Below is a small trained network, with its code and all its weights. Each question gives an input and a target symbol and asks what happens when units are switched off, that is, made to give their printed mean instead of their output.

import numpy as np


def w(rows, s, z=0):
    codes = np.array(rows[::2]) - 128.0
    scale = np.full(codes.shape[1], s)
    scale[-1] = z or s
    return codes * scale


def f(y):
    return np.maximum(y, 0)


def softmax(a):
    e = np.exp(a - a.max(-1, keepdims=True))
    return e / e.sum(-1, keepdims=True)


def log_softmax(a):
    a = a - a.max(-1, keepdims=True)
    return a - np.log(np.exp(a).sum(-1, keepdims=True))


def net(x, mask):
    ids = ['ΓΔΠΣβεζηλμξφψ'.index(c) for c in x.split()]
    T = len(ids)
    res = E[ids] + P[:T]
    u = 0
    for l in range(3):
        q, k, v = (res @ M[l].T for M in (Q, K, V))
        z = softmax(np.where(np.tri(T) > 0, q @ k.T / 4**0.5, -1e9)) @ v
        res = res + np.where(mask[u], z, O[l][:, -1]) @ O[l][:, :-1]
        u += 1
        y = f(res @ A[l][:, :-1].T + A[l][:, -1])
        res = res + np.where(mask[u : u + 4], y, B[l][:, -1]) @ B[l][:, :-1]
        u += 4
    return log_softmax(res[-1] @ U[:, :-1].T + U[:, -1])


Q, K, V, O, A, B = {}, {}, {}, {}, {}, {}
E = w([
[60,154,64,100,84,153],'Γ',
[110,151,249,139,102,184],'Δ',
[59,134,90,136,136,175],'Π',
[132,221,142,108,12,151],'Σ',
[125,170,208,177,34,184],'β',
[40,123,141,109,97,146],'ε',
[45,120,105,97,56,143],'ζ',
[143,129,246,172,70,106],'η',
[59,140,126,131,155,167],'λ',
[61,64,117,176,163,114],'μ',
[65,27,62,169,118,112],'ξ',
[99,199,234,93,89,160],'φ',
[48,135,116,120,111,153],'ψ',
],0.015)
P = w([
[2,159,114,210,100,100],'0',
[107,114,121,136,112,139],'1',
[132,117,113,114,120,151],'2',
[148,123,96,98,127,157],'3',
[160,133,78,76,134,162],'4',
[171,134,65,51,136,162],'5',
],0.0082)
Q[0] = w([
[69,87,133,142,84,121],'0.h1',
[254,104,86,201,86,94],'0.h1',
[128,74,203,45,124,144],'0.h1',
[148,165,119,132,100,133],'0.h1',
],0.014)
K[0] = w([
[122,146,138,219,129,111],'0.h1',
[223,76,104,131,103,3],'0.h1',
[143,121,222,97,171,173],'0.h1',
[142,193,104,209,53,164],'0.h1',
],0.011)
V[0] = w([
[105,59,145,48,81,2],'0.h1',
[121,31,111,173,124,190],'0.h1',
[56,112,217,115,218,81],'0.h1',
[212,161,162,237,124,121],'0.h1',
],0.0097)
O[0] = w([
[230,100,187,121,109,104,3],'0.h1',
[157,175,71,6,1,102,208],'0.h1',
[118,207,185,54,230,71,146],'0.h1',
[184,176,8,184,196,217,14],'0.h1',
],0.0055,0.0017)
A[0] = w([
[91,210,71,102,123,94,87],'0.n1',
[253,95,109,126,192,153,72],'0.n2',
[173,193,192,107,187,114,51],'0.n3',
[97,111,90,159,148,87,2],'0.n4',
],0.018,0.005)
B[0] = w([
[103,112,213,132,171,149,253],'0.n1',
[108,58,92,13,120,56,135],'0.n2',
[171,113,50,187,49,145,186],'0.n3',
[152,88,112,254,173,172,147],'0.n4',
],0.0091,0.0059)
Q[1] = w([
[2,45,84,142,140,111],'1.h1',
[78,199,47,133,92,127],'1.h1',
[162,187,75,72,156,144],'1.h1',
[126,107,53,131,126,106],'1.h1',
],0.042)
K[1] = w([
[4,147,132,240,83,93],'1.h1',
[109,164,43,146,82,186],'1.h1',
[96,121,58,90,109,173],'1.h1',
[123,99,99,155,143,143],'1.h1',
],0.042)
V[1] = w([
[190,132,250,138,87,54],'1.h1',
[175,145,254,52,80,79],'1.h1',
[67,133,42,107,165,181],'1.h1',
[125,106,99,49,112,182],'1.h1',
],0.0066)
O[1] = w([
[69,254,96,158,120,123,226],'1.h1',
[123,231,148,191,133,117,143],'1.h1',
[191,41,162,98,139,136,59],'1.h1',
[148,98,151,177,126,125,3],'1.h1',
],0.0056,0.0029)
A[1] = w([
[237,181,65,84,26,144,142],'1.n1',
[182,239,206,127,67,180,43],'1.n2',
[142,86,133,211,188,19,1],'1.n3',
[112,80,76,138,171,8,141],'1.n4',
],0.014,0.0066)
B[1] = w([
[144,121,247,59,104,165,215],'1.n1',
[93,159,10,219,179,96,249],'1.n2',
[144,71,100,161,69,144,132],'1.n3',
[147,211,120,223,134,201,154],'1.n4',
],0.015,0.012)
Q[2] = w([
[202,195,136,95,142,137],'2.h1',
[177,103,165,251,137,108],'2.h1',
[46,81,125,117,129,95],'2.h1',
[85,130,99,94,213,142],'2.h1',
],0.023)
K[2] = w([
[179,146,122,84,182,120],'2.h1',
[236,172,106,101,148,98],'2.h1',
[4,100,161,181,103,134],'2.h1',
[52,92,85,120,135,122],'2.h1',
],0.027)
V[2] = w([
[136,170,143,100,252,186],'2.h1',
[166,153,78,143,78,85],'2.h1',
[158,141,115,139,181,142],'2.h1',
[168,62,206,235,142,117],'2.h1',
],0.014)
O[2] = w([
[83,167,203,135,157,183,125],'2.h1',
[101,99,15,60,70,146,191],'2.h1',
[89,147,117,89,140,155,160],'2.h1',
[1,178,146,143,217,55,253],'2.h1',
],0.0095,0.0049)
A[2] = w([
[109,62,181,78,133,166,2],'2.n1',
[146,3,118,89,178,122,66],'2.n2',
[136,18,149,95,175,86,200],'2.n3',
[133,82,90,79,136,84,80],'2.n4',
],0.027,0.0067)
B[2] = w([
[204,167,33,78,146,139,254],'2.n1',
[59,85,97,100,51,170,171],'2.n2',
[128,2,164,178,138,102,205],'2.n3',
[191,232,136,108,97,56,237],'2.n4',
],0.017,0.0079)
U = w([
[187,76,117,204,109,127,84],'Γ',
[144,110,47,88,175,119,55],'Δ',
[204,92,60,175,192,107,74],'Π',
[147,90,117,118,69,128,107],'Σ',
[137,60,60,111,149,138,83],'β',
[138,133,50,250,113,170,179],'ε',
[216,133,80,196,112,114,48],'ζ',
[245,110,145,130,104,180,163],'η',
[178,167,100,134,196,121,26],'λ',
[98,103,123,53,169,113,105],'μ',
[162,114,107,118,145,80,95],'ξ',
[132,143,115,69,120,123,89],'φ',
[164,144,254,92,81,188,254],'ψ',
],0.0068,0.014)

Each question gives the input, a string of symbols that net reads in full, and the target symbol t.
The units are the heads (4 rows each of Q, K, V and O) and the neurons (one row each of A and B). Each row of codes is followed by its name. A weight is (code - 128) times the scale printed after its matrix; where a second scale follows, it is the last column's (O, A, B and U).
mask holds one flag per unit, layer by layer, with each layer's heads first. A switched-off unit (its flag False) gives its mean, the last column of its rows in O or B, instead of its output. The means were averaged over made-up inputs and are rounded, as every weight is.
A unit's drop is (log p(t) with every unit on - log p(t) with that unit switched off) / (log p(t) with every unit on - log p(t) with every unit switched off).
The circuit of an input: a set's keep is (log p(t) with only the set's units on - log p(t) with every unit switched off) / (log p(t) with every unit on - log p(t) with every unit switched off). Starting from the 12 units with the biggest drops (on a tie, the unit counted first), units are removed one at a time, each time the one whose removal leaves the highest keep (on an exact tie, the one counted first), for as long as the keep stays at least 0.8.
units of the circuit, in order: the units of the circuit, biggest drop first
most important unit: the unit with the biggest drop
top k neurons: the k neurons with the biggest drops, biggest first
k most important neurons of layer l: the k neurons of layer l with the biggest drops, biggest first
input Δ ε η η ε, target Δ: top 3 neurons => 1.n2; 2.n1; 1.n1
input η Σ ξ ξ, target ψ: top 2 neurons => 1.n2; 1.n4
input ζ Π Σ Π, target ζ: top 3 neurons => 1.n1; 2.n4; 1.n4
input η β β β φ Γ, target η: units of the circuit, in order => 0.h1; 2.h1
input φ ψ ζ λ, target φ: top 2 neurons => 1.n2; 1.n1
input ψ μ η ε Γ λ, target ψ: units of the circuit, in order => 1.n2
input Γ Σ ε ψ, target Γ: units of the circuit, in order => 1.n2; 2.n3; 1.h1
input η Γ ε, target η: top 3 neurons => 1.n2; 0.n3; 2.n1
input Π Π η Π, target Π: units of the circuit, in order => 1.n2; 1.h1; 2.n1; 2.n3
input η Δ β Δ Π, target η: 2 most important neurons of layer 0 => 0.n1; 0.n3
input Σ β Σ Σ, target η: units of the circuit, in order => 2.n1; 1.n1
input λ β β, target ψ: units of the circuit, in order => 0.n1; 1.n1
input η η λ, target η: units of the circuit, in order => 0.h1; 2.h1; 2.n1; 1.n2
input Γ ζ ζ λ ζ Π, target Γ: units of the circuit, in order => 1.n2; 2.n3; 1.h1
input μ ε ζ, target μ: units of the circuit, in order => 2.h1; 0.n4
input μ Γ η Π, target μ: units of the circuit, in order => 0.n4; 2.h1
input μ Σ ε ξ ψ, target μ: most important unit => 0.h1
input ξ ψ Γ ξ λ, target ξ: top 3 neurons => 0.n4; 2.n4; 1.n1
input η Σ ψ ζ, target η: units of the circuit, in order => 0.h1; 2.h1; 1.n2; 2.n1
input β β Π ε, target β: most important unit => 0.h1
input ξ β Σ μ ζ, target ξ: top 3 neurons => 2.n4; 0.n4; 1.n3
input λ ψ Π Π η Γ, target λ: top 3 neurons => 2.n1; 0.n1; 1.n2
